Here is a tiny trained network, its code and every weight. The questions are about switching its units off for an input and a class, where a switched-off unit gives its printed mean instead of its output.

import numpy as np


def w(rows, s, z=0):
    codes = np.array(rows[::2]) - 128.0
    scale = np.full(codes.shape[1], s)
    scale[-1] = z or s
    return codes * scale


def f(y):
    return np.maximum(y, 0)


def log_softmax(a):
    a = a - a.max(-1, keepdims=True)
    return a - np.log(np.exp(a).sum(-1, keepdims=True))


def net(x, mask):
    res = np.array(x, float).reshape(1, 3) / 4 @ E
    y = f(res @ A[0][:, :-1].T + A[0][:, -1])
    res = res + np.where(mask, y, B[0][:, -1]) @ B[0][:, :-1]
    return log_softmax(res[-1] @ U[:, :-1].T + U[:, -1])


A, B = {}, {}
E = w([
[208,193,155,239],'x0',
[39,215,32,112],'x1',
[254,95,20,121],'x2',
],0.013)
A[0] = w([
[130,89,187,135,193],'N0',
[217,31,131,123,146],'N1',
[104,78,248,142,198],'N2',
[74,174,108,139,164],'N3',
[96,122,142,78,147],'N4',
[136,108,200,144,93],'N5',
[186,140,130,188,144],'N6',
[140,141,42,130,87],'N7',
[130,163,124,131,161],'N8',
[59,175,140,147,126],'N9',
[128,175,128,158,139],'N10',
[144,159,34,121,41],'N11',
[173,206,148,193,160],'N12',
[88,54,107,77,254],'N13',
[28,114,119,65,202],'N14',
],0.018,0.0068)
B[0] = w([
[113,118,90,52,196],'N0',
[227,86,216,178,254],'N1',
[60,133,2,42,242],'N2',
[141,186,133,176,190],'N3',
[172,132,97,138,186],'N4',
[82,97,77,150,184],'N5',
[137,70,65,189,196],'N6',
[88,91,62,63,184],'N7',
[108,138,137,132,151],'N8',
[148,174,182,197,199],'N9',
[81,140,149,136,164],'N10',
[73,110,38,51,186],'N11',
[45,113,110,233,211],'N12',
[212,103,161,15,245],'N13',
[235,170,48,168,253],'N14',
],0.029,0.023)
U = w([
[135,138,129,13,250],'0',
[212,126,139,218,163],'1',
[49,105,113,121,199],'2',
[71,254,213,206,15],'3',
[207,67,243,80,34],'4',
],0.0075,0.0026)

Each question gives the input, the list of numbers given to net, and the class t.
The units are the neurons (one row each of A and B). Each row of codes is followed by its name. A weight is (code - 128) times the scale printed after its matrix; where a second scale follows, it is the last column's (A, B and U).
mask holds one flag per neuron, in row order. A switched-off neuron (its flag False) gives its mean, the last column of its row in B, instead of its output. The means were averaged over made-up inputs and are rounded, as every weight is.
A unit's drop is (log p(t) with every unit on - log p(t) with that unit switched off) / (log p(t) with every unit on - log p(t) with every unit switched off).
The circuit of an input: a set's keep is (log p(t) with only the set's units on - log p(t) with every unit switched off) / (log p(t) with every unit on - log p(t) with every unit switched off). Starting from the 12 units with the biggest drops (on a tie, the unit counted first), units are removed one at a time, each time the one whose removal leaves the highest keep (on an exact tie, the one counted first), for as long as the keep stays at least 0.8.
circuit, biggest first: the units of the circuit, biggest drop first
unit that matters most: the unit with the biggest drop
top k neurons: the k neurons with the biggest drops, biggest first
drop of u: that unit's drop, to one decimal
input [1,5,-6], class 3: circuit, biggest first	N1, N9
input [-6,-7,4], class 4: circuit, biggest first	N1
input [0,2,2], class 0: top 4 neurons	N12, N1, N6, N5
input [8,1,6], class 2: top 3 neurons	N14, N11, N7
input [7,0,-2], class 2: top 2 neurons	N1, N6
input [-8,4,0], class 1: top 3 neurons	N14, N2, N0
input [-5,1,0], class 1: top 3 neurons	N2, N14, N11
input [0,-6,0], class 0: top 2 neurons	N2, N12
input [2,8,1], class 2: top 3 neurons	N11, N7, N1
input [-3,1,5], class 0: top 3 neurons	N11, N7, N9
input [0,-1,-8], class 0: top 3 neurons	N2, N12, N6
input [4,2,0], class 3: top 2 neurons	N2, N14
input [-4,2,-7], class 1: top 2 neurons	N14, N9
input [-2,2,8], class 0: unit that matters most	N11
input [-4,-2,1], class 4: drop of N2	0.1
input [1,3,2], class 2: drop of N13	0.6
input [6,-7,-4], class 2: drop of N0	0.0
